Table B holds the same points as the rows below and some others, measured another way and shuffled. Each row below is followed by which row of B it is.
B (72 x 27):
[[ -55 -245 -133  334  271   47  -53   67   13 -195 -274  135   -8 -157
   -55  -73  277   90   70 -576  -74 -273   85  -58 -273 -210  -74]
 [  59   -2  182    3  -49   20   55  -18  168    9  138  170   46    1
    50  147   64   -3   47   97  -37  -17  -34   24    6   68   49]
 [   5 -110 -276  110  165  -42 -363  -90 -183 -176  -33    5  165 -227
   -97 -169  -50    1 -142  -79  -41   26  336   83   44  234  -85]
 [  73   -2  238  217   84 -240   30   -3  261  -57  230   29  -59  -47
   116  189   57  -46  160 -155 -102    5  166  167  -12 -187  -89]
 [  59   71  -44 -147 -155  308  298  -95 -220  156   47   31   40  198
    21  -51  388  177  228 -203 -203 -260 -248 -133 -311   32  -94]
 [ -67   67  158   74  121 -124  -37   -3  169   10  230  -74 -142  -13
    98   91   96  -10  203 -198 -147   -1  171  105  -52 -111 -124]
 [ -68  -53  275   54   86 -263  -46   -8  320   28  130  -36  -76  -28
   143  222  -66  -64  111  -61 -175   10   17   86  114  -57   56]
 [ 180 -297  -96  254  -45 -252   85 -167 -193 -102    9  -53  152 -152
   -50   11   -5 -136  -91   27 -193  -82  146  182   29  -92  -16]
 [-433 -225 -206  -95  245  351  -91   68 -166   20 -377  -34 -184  -67
  -128 -214  260   86   56 -359 -192 -297 -133 -262 -225   47   91]
 [-134   16 -311   44  151   40 -100 -126 -445  -12  137 -359 -148  -62
   -89 -280  218    5  162 -332 -278  -97  367  120 -212  -73 -307]
 [ 239   -4  -42  204   22  136  -27    5   50 -168   36  357  221  -73
   -26   13  210  128   15 -163  109  -79  114    9 -171   64 -108]
 [-132 -123  223 -291 -245   47  409 -118  -57  309   55 -142 -113  198
    72  148  116  -65  149  202 -371 -189 -445  -92   -2   -4  203]
 [ 240  -37  239 -198 -407   97  468 -153   -4  229  148  169  185  222
    90  228  146   21   78  327 -181 -147 -459  -66  -22  113  165]
 [  92  -49  -55   72    0 -117 -188 -111  -78 -100  204   25  122 -168
   -52   -9 -116 -106 -124  242  -31  130  315  183  148  181  -35]
 [-194  -77 -170  -62   70 -104    6 -172 -352  114   97 -457 -164    3
   -18 -164  102  -59  156 -210 -422 -118  146   92  -82  -75 -144]
 [  72 -173 -200   24  -20  -29 -281 -132 -198 -139   35  101  245 -248
  -144  -93 -197 -120 -311  385   14  122  270  117  219  369   73]
 [-388 -100   45 -112  201  -13 -209   21   58   48   -1 -180 -241 -105
   -16  -30  -52  -97   40   -8 -204  -11   95   -8   91   72   82]
 [-266 -158  -28 -108   88  -69  -69  -77 -118   86  -11 -256 -152  -53
   -16  -51  -15  -94   38  -18 -302  -77   20   10   51   42   65]
 [-242  -12  174  -54  148  -42 -211   47  225   -4  146  -17 -169 -111
    19   83  -89  -94   19  118  -66   94  156   51  138  104   73]
 [ -61 -145  279 -125 -132 -177  281  -99  136  221   23 -114  -48  139
   153  234   38  -51  142   28 -354 -161 -369  -41   56  -56  179]
 [-438  159   82 -296  162   17 -288  -22    6  149  311 -322 -339  -28
    15  -63  -94 -106  131  149 -210  158  261   73  144  193  -40]
 [ 174   -9 -117 -189 -224  362  189 -113 -199  100  -88  253  289  144
   -11  -36  267  207   28    1  -82 -224 -355 -216 -194  295   53]
 [  29   56  126    9  -24   19  132  -43   55   65  170   -2  -44   78
    80   83  198   53  209 -162 -162  -99  -29   21 -144  -64  -95]
 [ 120  -64   51   80  -42 -226  -50 -125    7  -29  195  -36  107  -82
    41   88  -80  -91  -24  119 -134   58  160  177  125   77  -23]
 [ 219  -73  -51  -41 -131   86  -76  -99  -17  -60  -17  308  354  -60
   -21   44  -20   64 -164  216   39  -15  -78  -42   70  367  107]
 [-265 -399 -212   95  213   57 -144    0 -151 -105 -382  -11  -26 -220
  -148 -144   42  -57 -134 -163 -170 -208    7  -97  -32   40  153]
 [ 140    7  216   11 -100  -78  116  -62  181   47  157  137  100   54
   109  196   60   18   90   38  -96  -38  -98   37   11   40   30]
 [ -78  -88  153   89   91  -11   24   37  195  -21    0  100  -65  -38
    45  110  115    2   98 -153  -93  -95  -26  -14  -63  -76   40]
 [-248 -216 -127  -72   89  -74   39 -119 -235  120 -135 -341 -131    4
     2 -104  106  -31  120 -274 -426 -229  -95  -40  -75  -64   15]
 [ -58  -99   55  165  126 -137  -11  -24   51  -48   87  -75 -100  -86
    19   40   89  -57  109 -189 -169  -66  166  114  -59 -153  -79]
 [-261   13  125 -124  143   37 -223   43  191   33   80   10 -129  -74
    21   50  -56  -29   30   66  -69   52   72  -22  105  180   84]
 [  56   10  -44  164  130  -80 -183  -40   25 -129  150   40   50 -124
     7  -19   41    9   47 -151  -36   23  302  124  -31   36 -148]
 [-403 -189  -56 -149  155  132  -69    4  -88   87 -173 -161 -215  -58
   -62  -96   83  -38   49 -106 -260 -168  -84 -135  -41   53  123]
 [-304  -19 -172 -442  -82  431  119  -98 -370  276 -134 -170  -95  184
   -55 -199  274  141  147  -82 -328 -270 -354 -277 -196  243   69]
 [-154 -172   -1   17  143  -18 -256   10  101  -93  -77  107   29 -194
   -50    6  -99  -62 -135   91  -30   27  110   -5  133  201  136]
 [-296  -10  119  -84  188  -48 -168   27  167   62   50 -128 -202  -39
    65   41    8  -20  129 -142 -190  -24   52  -16   38   42   30]
 [-303  -29 -107 -254   48  131   28  -98 -247  207  -36 -330 -175  105
    10 -137  183   50  200 -229 -387 -199 -129 -114 -130   59  -24]
 [-247  -38   51   29  246   99 -260  101  191  -91  -13  109 -131 -147
   -30   -5   42    0   19 -102   11    5  166  -31   -6   89   33]
 [-255  134  164 -137  156 -147 -293  -18  175   61  315 -203 -202  -60
    83   63 -142  -90  107   89 -149  178  268  130  179  143  -46]
 [-264  -82   62 -242   -4   43   81  -65  -55  209  -23 -204 -150   95
    47    9   87   -2  144  -55 -338 -159 -226 -106  -18   68  107]
 [-127 -173  -80  100  156  -34 -158  -26  -53  -94  -43  -22  -36 -172
   -75  -61    6  -70  -50  -57 -107  -42  186   52   15   37    8]
 [-148  -70  156  140  195  -46  -60   72  243  -61   24   58 -152  -82
    46   92  106  -11  120 -233  -85  -73   88   20  -64 -127   -6]
 [-216  -83  158  -25  162  -31 -195   60  269  -22  -13   68  -91 -106
    32  106  -63  -38    6   17  -59   14   24  -25  109  111  133]
 [ 184  205  -94 -155 -122  137 -176 -130 -123   -6  304  131  242    1
   -10  -44   -2   79  -34  240   38  130  186   69   42  419 -110]
 [  26  -16   73  167  125   45  -76   50  170 -119   44  203   18  -92
    16   62  141   52   70 -187   28  -55  126   21 -111  -19  -58]
 [ 285   19  -18  149  -61   26 -112  -60   27 -171  185  314  268 -129
   -37   48   11   14 -111  168  135   88  239  128   23  204  -69]
 [  41  -73  129  249  119 -184   -9    2  172 -106  134   35  -48 -102
    52  110   80  -47  100 -185  -90  -34  197  144  -47 -178  -87]
 [  56  -15   66  174   73 -225  -50  -76   36  -61  235  -98  -29  -78
    54   62   29  -68   99 -112 -149   23  266  196    0 -107 -140]
 [  93 -102 -117  173  125  -20 -270  -22   41 -208  -42  211  211 -196
   -44  -24  -16   37 -120  -76   57    8  215   43   21  195  -20]
 [ -58   54   53  -92   59   62 -164  -13  119    1   91   94   42  -20
    50   39   22   65   45  -20  -46   10   27  -34   26  220   10]
 [ -99  112  132 -118  -25   41   79  -60   -1  130  275 -123 -148   88
    56   46  121   -6  206    3 -193  -20   41   50  -57    1  -82]
 [ -30   72   19   61   97  115  -25   10   30  -34  130   62  -60  -10
    11  -15  202   76  157 -214  -59  -70  137   15 -168  -23 -137]
 [-143   58  160 -141   49  -20 -104  -13  173   86  135  -28  -75   21
    90   96   -6   11  111   14 -138   17  -21  -13   70  143   42]
 [ 142  -46  -25  -63 -106   43 -124  -95  -13  -46   65  215  263  -80
   -28   39  -75    9 -151  277   15   51    9   14  122  352   91]
 [  58    6 -116  -61  -18  -92 -224 -153 -160  -25  188  -75  142 -100
   -24  -57 -110  -46  -82  181 -114  103  239  132  137  284  -54]
 [ 127 -177   98  101  -22 -127 -139  -34  195 -120  -11  274  239 -165
     7  155 -146  -58 -191  234   40   51   26   50  194  221  168]
 [ -85 -124  322  -62  -55 -227   21  -39  271   79  153    0  -56  -45
    85  256 -179 -174  -29  334 -156   75  -68   87  263   72  213]
 [  -6    0  142   41   -9    0  145  -30   68   51  139   -2  -80   50
    65   93  181    9  187 -135 -165 -105  -21   31 -121 -118  -56]
 [ -16   17   -9  220  220   -9 -195   42  102 -170  119   91  -38 -146
    -9  -18  114   22   79 -253   11    5  336  100 -100  -45 -167]
 [-137 -315 -157   82   73  -58   46 -106 -251   -8 -167 -175  -45 -108
   -80 -109   90  -81  -12 -143 -298 -205   14    9  -65  -85   43]
 [-391  -22   73  -92  272   92 -301  101  206  -10  -30   -3 -217 -117
    -9  -14   -5   -2   55 -102  -68    5  106  -74   37  130   71]
 [ 163 -198   80   53 -114  115  109  -19  121  -62 -141  393  252  -50
   -17  136   76   36 -120  140   35 -125 -223  -98   -5  161  201]
 [  67   37   54   68    1   81   95  -21   26   -7  129   94   -1   29
    38   36  223   69  153 -173  -85 -102   39   21 -171  -52 -109]
 [  46   -1   94  221  125 -135  -63   -3  142 -108  184   40  -36  -95
    38   78   87  -20  112 -184  -63    7  264  149  -63 -125 -140]
 [  62  -13   33  118   81  117  -13   31  129  -78  -27  227   84  -22
    25   43  216  130  102 -276   -9 -136  -20  -58 -176   13  -51]
 [  -4   11   45   93   33 -236   32 -120  -78   35  289 -260 -113  -18
    60   26   53  -86  166 -113 -270   -3  242  208  -20 -145 -173]
 [-379   26 -112 -122  299  355 -404  131   53  -85  -95  127 -140 -156
  -112 -167   94   85  -14 -124   68   -7  181 -152  -68  282   14]
 [  78 -289 -122  103  -15  -71 -147 -100 -111 -149  -97  151  233 -228
  -118  -22 -145 -123 -285  280  -17   14  122   73  171  240  147]
 [ -17  -38 -153  -25   81  259 -325   13  -27 -159  -35  311  179 -191
  -133 -101  -14   49 -196  169  166   62  185  -51   41  402   56]
 [  26  -51  -34   72   31 -230  -94 -140 -101  -19  200 -184   17  -88
    21   -3  -53  -92   24   17 -210   39  250  188   78   24  -95]
 [ 111  -94    2  203   69 -232 -104  -85   24 -114  126  -14   85 -133
    27   47  -22  -59   -7  -79 -113   17  243  177   41  -24  -87]
 [  52 -157 -175  183   36 -215  -11 -171 -313  -63  144 -257    4 -129
   -65 -105   33 -129    8  -81 -259  -45  324  229  -26 -110 -162]]
Rows of B count from 0, top down.

[-206 -254  136  125   20  249  187   82  255  176   89 -243   43   38
  168  231 -152  242  268  -71 -191  293   98  222 -143  -41 -118    5] => 46
[-182  -70  -66 -162  -46  113 -164  204   12 -278 -156 -118  -78  -42
  -52 -204  659 -285 -138  235 -101  -75 -171  266  -95 -157  119   43] => 13
[  -2 -346  257   14  -66  162  -32  338  477  176   45 -333   93   52
  501   72  259   97  244 -277 -176  426  215  484 -190 -109  106 -164] => 56
[ -85  253 -224  -47  166 -391 -291 -307 -649 -390 -176   23 -349  498
 -289  112 -449 -174 -346  405 -171 -129 -231    4  155  -97  -22  340] => 66
[-120 -205  185  133  -43   56   15   77  199  157   91 -233  -77   89
  260  249 -140  192  117  -15 -237  347  133  309 -115   10  -78  -45] => 3
[-134 -188  100  149   98   93  141  -45  101  152   69 -240    7  253
  192  306 -467  272  227  -95 -214  307  131  206  -68  -73  -95   50] => 41
[-208 -138   85  131   -8   90   55   11   93   68   57 -157 -102   52
   43  190 -143  144   72  117 -223  228   18  179 -104   29 -113   49] => 63
[-272  -81  -40    6  -81  132  -48  151  100 -123  -21  -60 -141 -265
 -260 -213  586 -227 -123  285 -132   29 -184   51 -191  124  -33   89] => 54
[ 273  -16   56 -161  -80 -279 -150   -9  -38   44 -141 -158  -84  -62
 -223 -138  -37 -476   51 -437   75  132   -7 -431 -234  396 -140  371] => 21
[-238 -173   78  -75 -117  270  100  100  116  -10  -34 -209   -9 -155
   23  124  268  -38   82   88  -99   27  -38  183 -149  -50 -117   22] => 70
[-179 -246   79    1  -45  255   30  267  333   21   -5 -202   46 -126
   89 -112  481  -58  136  -24 -125  192   -4  253 -203  -45   41  -26] => 23
[ -75  -24   -7 -304  -13  171  268 -342 -381  -66 -179 -294   66  155
  -38  509 -517    1  143 -122   53 -280   -2  -53   35 -201 -278  228] => 0
[ 116   17  -71   -8  130 -300 -217  -78 -155 -100  -39 -105 -119  332
   10 -101  -82 -163 -163  -40 -147  147   -3  117  -16   -6  151  101] => 62
[  26 -206  165   86    6  -36  -99  206  274  129   -2 -228  -31  124
  193   32  -69  -12  209 -255 -151  409  100  131 -191   82  -13  109] => 1
[-260 -164  -45   66   12  221  101   84  178   -5   91 -109   -4 -150
  -70 -172  510  -19  -72  214 -184   89  -61  242 -140  -19   70  -92] => 69
[-158 -161    7   79   78  159  171  -59   93   78   96 -183   43   87
   81   96  -21  146   55   37 -181  151   65  241  -67  -95    8  -57] => 29
[   1 -190  162  -14  -20   -6  -93  115  130   37   -3 -275  -30  237
  402  208  -36   94   78  -92 -191  271  148  447  -55 -168   72  -79] => 6
[-131 -168  175   45  -48   72   20   54   95   92  -18 -248  -67  129
  197  336 -296  140  192  -62 -169  254   79  200 -100  -36 -158   92] => 42
[-262 -183  -25  322   53  143  207  -49  263  210  306  -69  -56 -149
  -79 -128  270  190 -101  241 -308  299   56  222 -144  153   37 -198] => 65
[-152 -109  146  181  -73  -31  -31   60  121  129   41 -133 -209  -57
 -101  169 -259   20  122   20 -191  329   -3  -93 -198  280 -257  230] => 49
[ -16 -164  227 -265 -278  123 -100  289  163  -14 -257 -262  -65 -296
  -73  104  206 -386  272 -298   82   73  -68 -214 -310  212 -299  354] => 24
[   9  -54   39  109   39 -230 -206   23   -2   -7   32 -119 -193  241
   99   12  -87  -31 -114   63 -231  290   36  211  -56   57   67   37] => 52
[ -69  104  -77  -13   91 -271 -184 -227 -398 -200  -65  -97 -258  439
   13  229 -368    3 -256  284 -223    5  -56  239  121 -158   16   93] => 60
[ -46   51  -51  130   65 -265 -109 -187 -201  -30   46  -55 -240  204
 -148   51 -277  -35 -188  165 -213  172  -27    2  -27  151  -53  144] => 51
[-352   89 -374  280  201    5  273 -449 -244  -32  302  149 -167 -138
 -629 -309  250   27 -480  625 -270 -104 -178  -83   -9  206   28  -54] => 9
[-169 -241  -63  -91   70  453  499 -146  146  153  106 -241  290 -187
  -63    0  257   64  168 -157  -17  -85   65   69 -136  -93  -28  -91] => 59
[ 211  -25 -144  -19  193 -266  -89 -186 -116  -27   83 -118    5  336
   95 -234  115 -113 -253  -99 -156  118  106  242   31  -76  313 -117] => 39
[-163   39    6  121 -128 -235 -330  178   33 -114  -51   41 -403 -219
 -416 -266  338 -376 -212  286 -182  224 -225 -204 -244  447 -138  304] => 43
[-262  -99 -239  276  173  162  378 -296   72  157  365   14   32 -183
 -336 -304  374  125 -279  320 -252   65   -5   73  -87  148  109 -221] => 14
[  14  -57   98 -292 -193  -42 -276  242   -5 -207 -276 -195 -129 -101
  -33  -56  409 -448   -4  -75   25  -25 -122   11 -175   42  -57  234] => 53
